Below is a small trained network, with its code and all its weights. Each question gives an input and a target symbol and asks what happens when units are switched off, that is, made to give their printed mean instead of their output.

import numpy as np


def w(rows, s, z=0):
    codes = np.array(rows[::2]) - 128.0
    scale = np.full(codes.shape[1], s)
    scale[-1] = z or s
    return codes * scale


def f(y):
    return np.maximum(y, 0)


def softmax(a):
    e = np.exp(a - a.max(-1, keepdims=True))
    return e / e.sum(-1, keepdims=True)


def log_softmax(a):
    a = a - a.max(-1, keepdims=True)
    return a - np.log(np.exp(a).sum(-1, keepdims=True))


def net(x, mask):
    ids = ['ΘΠΣαδεηλμφ'.index(c) for c in x.split()]
    T = len(ids)
    res = E[ids] + P[:T]
    u = 0
    for l in range(2):
        r = res
        for j in range(3):
            rows = slice(4 * j, 4 * j + 4)
            q, k, v = (r @ M[l][rows].T for M in (Q, K, V))
            z = softmax(np.where(np.tri(T) > 0, q @ k.T / 4**0.5, -1e9)) @ v
            o = O[l][rows]
            res = res + np.where(mask[u + j], z, o[:, -1]) @ o[:, :-1]
        u += 3
        y = f(res @ A[l][:, :-1].T + A[l][:, -1])
        res = res + np.where(mask[u : u + 16], y, B[l][:, -1]) @ B[l][:, :-1]
        u += 16
    return log_softmax(res[-1] @ U[:, :-1].T + U[:, -1])


Q, K, V, O, A, B = {}, {}, {}, {}, {}, {}
E = w([
[62,196,148,132],'Θ',
[222,92,59,169],'Π',
[165,113,92,194],'Σ',
[152,116,164,133],'α',
[121,137,84,132],'δ',
[173,114,97,158],'ε',
[193,220,75,105],'η',
[71,184,133,48],'λ',
[21,91,156,126],'μ',
[58,3,75,16],'φ',
],0.0072)
P = w([
[99,133,150,156],'0',
[205,101,2,81],'1',
[162,135,57,89],'2',
[142,152,149,97],'3',
[154,121,113,91],'4',
[148,112,90,98],'5',
[124,124,102,102],'6',
[102,123,88,102],'7',
[92,111,60,113],'8',
[67,109,56,122],'9',
[46,129,56,121],'10',
[57,136,49,122],'11',
],0.0093)
Q[0] = w([
[73,128,37,97],'0.h1',
[14,136,126,118],'0.h1',
[70,152,56,89],'0.h1',
[161,118,228,171],'0.h1',
[2,134,210,140],'0.h2',
[252,150,102,191],'0.h2',
[7,75,132,47],'0.h2',
[208,185,149,212],'0.h2',
[220,89,60,112],'0.h3',
[123,221,170,128],'0.h3',
[52,69,183,139],'0.h3',
[150,214,151,128],'0.h3',
],0.0068)
K[0] = w([
[40,79,127,116],'0.h1',
[125,67,50,106],'0.h1',
[53,68,118,111],'0.h1',
[228,172,99,135],'0.h1',
[188,147,90,130],'0.h2',
[48,62,143,93],'0.h2',
[190,207,143,170],'0.h2',
[93,2,104,73],'0.h2',
[152,211,121,99],'0.h3',
[152,78,86,122],'0.h3',
[94,98,184,157],'0.h3',
[155,93,79,107],'0.h3',
],0.01)
V[0] = w([
[167,237,153,176],'0.h1',
[54,177,177,73],'0.h1',
[184,214,132,192],'0.h1',
[189,149,73,56],'0.h1',
[46,69,173,80],'0.h2',
[126,92,119,19],'0.h2',
[87,126,168,238],'0.h2',
[46,120,179,110],'0.h2',
[48,133,158,118],'0.h3',
[115,1,130,177],'0.h3',
[167,82,65,20],'0.h3',
[130,141,103,1],'0.h3',
],0.008)
O[0] = w([
[63,197,98,181,26],'0.h1',
[122,178,193,68,136],'0.h1',
[76,160,88,182,34],'0.h1',
[195,156,63,143,189],'0.h1',
[92,127,211,96,89],'0.h2',
[181,115,186,72,180],'0.h2',
[16,125,104,168,36],'0.h2',
[68,147,190,100,79],'0.h2',
[82,141,178,89,84],'0.h3',
[117,31,189,145,78],'0.h3',
[255,115,135,106,253],'0.h3',
[230,183,147,65,225],'0.h3',
],0.0082,0.0046)
A[0] = w([
[141,83,64,179,168],'0.n1',
[105,46,162,86,154],'0.n2',
[143,203,74,145,124],'0.n3',
[138,191,180,109,113],'0.n4',
[129,88,2,130,252],'0.n5',
[127,51,84,203,115],'0.n6',
[59,137,166,167,130],'0.n7',
[47,203,137,133,210],'0.n8',
[206,154,160,57,60],'0.n9',
[144,200,78,148,129],'0.n10',
[146,200,82,152,119],'0.n11',
[111,45,173,95,156],'0.n12',
[141,192,183,110,114],'0.n13',
[131,167,68,114,148],'0.n14',
[189,155,150,51,93],'0.n15',
[173,93,121,72,189],'0.n16',
],0.0067,0.0044)
B[0] = w([
[115,210,87,64,159],'0.n1',
[160,187,221,149,154],'0.n2',
[138,239,180,155,168],'0.n3',
[73,39,36,67,144],'0.n4',
[171,252,122,78,226],'0.n5',
[84,140,31,103,135],'0.n6',
[29,98,98,133,135],'0.n7',
[17,156,153,119,139],'0.n8',
[181,35,112,192,244],'0.n9',
[121,234,192,141,167],'0.n10',
[151,196,207,164,164],'0.n11',
[172,166,248,157,153],'0.n12',
[72,15,21,71,146],'0.n13',
[157,216,185,145,174],'0.n14',
[201,54,104,180,241],'0.n15',
[234,123,151,158,250],'0.n16',
],0.0047,0.012)
Q[1] = w([
[171,213,168,19],'1.h1',
[57,57,78,166],'1.h1',
[206,166,169,23],'1.h1',
[200,216,170,40],'1.h1',
[140,158,196,68],'1.h2',
[190,97,222,55],'1.h2',
[114,125,248,151],'1.h2',
[166,151,151,39],'1.h2',
[22,173,87,206],'1.h3',
[178,238,112,105],'1.h3',
[107,146,2,155],'1.h3',
[66,65,40,130],'1.h3',
],0.0053)
K[1] = w([
[21,199,131,187],'1.h1',
[231,40,181,88],'1.h1',
[74,182,109,197],'1.h1',
[32,201,102,207],'1.h1',
[75,107,77,253],'1.h2',
[118,106,40,193],'1.h2',
[68,177,119,53],'1.h2',
[99,81,91,226],'1.h2',
[163,202,133,201],'1.h3',
[94,77,219,142],'1.h3',
[188,119,164,214],'1.h3',
[198,161,93,161],'1.h3',
],0.0052)
V[1] = w([
[255,84,107,110],'1.h1',
[158,163,218,23],'1.h1',
[196,153,192,67],'1.h1',
[174,82,28,52],'1.h1',
[146,65,211,191],'1.h2',
[145,205,190,49],'1.h2',
[171,149,232,124],'1.h2',
[160,74,222,157],'1.h2',
[152,110,137,212],'1.h3',
[150,122,174,226],'1.h3',
[28,141,114,113],'1.h3',
[181,99,71,84],'1.h3',
],0.006)
O[1] = w([
[120,129,150,239,6],'1.h1',
[152,95,253,123,140],'1.h1',
[160,117,235,182,105],'1.h1',
[126,100,64,214,34],'1.h1',
[68,213,153,103,118],'1.h2',
[167,101,209,146,159],'1.h2',
[126,148,224,143,158],'1.h2',
[93,198,169,122,131],'1.h2',
[101,205,134,170,117],'1.h3',
[65,221,198,146,132],'1.h3',
[117,105,100,53,153],'1.h3',
[177,128,91,195,92],'1.h3',
],0.0063,0.02)
A[1] = w([
[114,108,147,92,147],'1.n1',
[123,94,189,114,102],'1.n2',
[131,125,59,91,217],'1.n3',
[130,138,171,201,121],'1.n4',
[152,106,146,106,166],'1.n5',
[160,104,154,99,168],'1.n6',
[132,254,110,121,187],'1.n7',
[125,99,172,120,135],'1.n8',
[139,122,25,94,251],'1.n9',
[152,227,103,112,247],'1.n10',
[58,95,175,66,110],'1.n11',
[157,101,152,102,183],'1.n12',
[156,77,29,170,228],'1.n13',
[155,104,150,103,176],'1.n14',
[128,143,177,217,170],'1.n15',
[127,154,107,172,66],'1.n16',
],0.0082,0.0027)
B[1] = w([
[138,154,52,118,191],'1.n1',
[94,144,32,230,183],'1.n2',
[109,60,181,100,222],'1.n3',
[157,33,150,51,164],'1.n4',
[136,141,80,170,223],'1.n5',
[136,157,83,183,255],'1.n6',
[31,155,197,134,196],'1.n7',
[126,141,74,196,168],'1.n8',
[66,51,218,114,236],'1.n9',
[53,148,206,146,241],'1.n10',
[161,157,2,75,213],'1.n11',
[142,152,70,177,244],'1.n12',
[5,117,109,220,179],'1.n13',
[138,154,64,182,237],'1.n14',
[146,44,156,40,171],'1.n15',
[115,214,143,35,138],'1.n16',
],0.0053,0.017)
U = w([
[116,82,142,36,1],'Θ',
[38,124,92,255,151],'Π',
[57,60,148,117,93],'Σ',
[90,177,205,79,213],'α',
[116,117,127,111,240],'δ',
[72,102,132,136,118],'ε',
[158,224,115,205,131],'η',
[190,54,65,137,131],'λ',
[112,207,52,101,42],'μ',
[128,58,215,138,34],'φ',
],0.0046,0.0084)

Each question gives the input, a string of symbols that net reads in full, and the target symbol t.
The units are the heads (4 rows each of Q, K, V and O) and the neurons (one row each of A and B). Each row of codes is followed by its name. A weight is (code - 128) times the scale printed after its matrix; where a second scale follows, it is the last column's (O, A, B and U).
mask holds one flag per unit, layer by layer, with each layer's heads first. A switched-off unit (its flag False) gives its mean, the last column of its rows in O or B, instead of its output. The means were averaged over made-up inputs and are rounded, as every weight is.
A unit's drop is (log p(t) with every unit on - log p(t) with that unit switched off) / (log p(t) with every unit on - log p(t) with every unit switched off).
The circuit of an input: a set's keep is (log p(t) with only the set's units on - log p(t) with every unit switched off) / (log p(t) with every unit on - log p(t) with every unit switched off). Starting from the 12 units with the biggest drops (on a tie, the unit counted first), units are removed one at a time, each time the one whose removal leaves the highest keep (on an exact tie, the one counted first), for as long as the keep stays at least 0.8.
circuit, biggest first: the units of the circuit, biggest drop first
most important unit: the unit with the biggest drop
top k neurons: the k neurons with the biggest drops, biggest first
top k neurons in layer l: the k neurons of layer l with the biggest drops, biggest first
which heads matter: for each layer, one digit per head in row order, 1 if its drop is at least 0.15 and else 0, layers parted by /
input η η η η Θ μ λ η ε φ, target λ: circuit, biggest first : (0.h1; 1.h2; 1.n10; 1.n7)
input η Θ η μ λ, target η: circuit, biggest first : (1.h1; 1.h3)
input η Θ Θ η η Σ Π, target α: most important unit : 0.h1
input φ μ φ, target φ: top 3 neurons : (1.n15; 1.n4; 0.n12)
input φ μ Σ η η α, target φ: circuit, biggest first : (1.h1; 1.n15; 1.n4; 1.n11)
input η η η φ Θ η φ ε Π λ Θ δ, target η: circuit, biggest first : (1.n9; 1.h3)
input α Π φ Θ ε η η η, target α: which heads matter : 111 / 000
input ε Π η φ Θ φ φ δ, target λ: which heads matter : 110 / 000
input Σ Θ δ Π η η Θ φ, target Σ: top 4 neurons in layer 1 : (1.n9; 1.n13; 1.n3; 1.n11)
input μ η μ μ η μ η η μ φ, target μ: top 2 neurons : (0.n12; 0.n2)
input δ η μ η φ η φ μ, target λ: top 3 neurons in layer 0 : (0.n9; 0.n15; 0.n16)
input φ μ λ φ φ η η η Π φ η φ, target φ: which heads matter : 000 / 111
input η η η Θ Σ Σ η η, target α: top 2 neurons in layer 1 : (1.n7; 1.n10)
input η η Θ α η φ δ η λ λ, target η: circuit, biggest first : (1.h3; 1.h1)
input η Θ η η η ε η η α, target η: top 2 neurons : (1.n9; 1.n3)
input Σ Θ η Π λ μ, target Σ: most important unit : 0.h3
input Θ φ η φ Σ Σ Θ η Π, target Θ: top 2 neurons in layer 0 : (0.n8; 0.n7)
input δ λ η η Π Θ Π μ φ φ μ η, target λ: which heads matter : 110 / 000
input φ ε Π α η η, target φ: which heads matter : 000 / 101
input Θ μ Θ, target Θ: top 2 neurons in layer 1 : (1.n9; 1.n3)
input Θ η η η μ μ Θ Σ Σ Θ η φ, target Θ: which heads matter : 111 / 101
input φ φ η Θ, target λ: most important unit : 1.h1
input μ ε Π η η φ δ, target μ: which heads matter : 111 / 101
input φ η φ η α Σ μ Θ μ Π, target φ: top 3 neurons : (1.n15; 1.n4; 1.n11)
input δ η Π μ φ, target λ: top 2 neurons : (0.n9; 0.n15)
input φ φ η Θ φ η Θ η μ Π η δ, target φ: which heads matter : 100 / 101
input Π Π μ, target Π: circuit, biggest first : (1.h1)
input Θ α μ μ η η η η Π, target Θ: top 3 neurons : (0.n8; 0.n7; 0.n16)
input μ μ Θ η η η η, target μ: top 2 neurons in layer 1 : (1.n11; 1.n9)
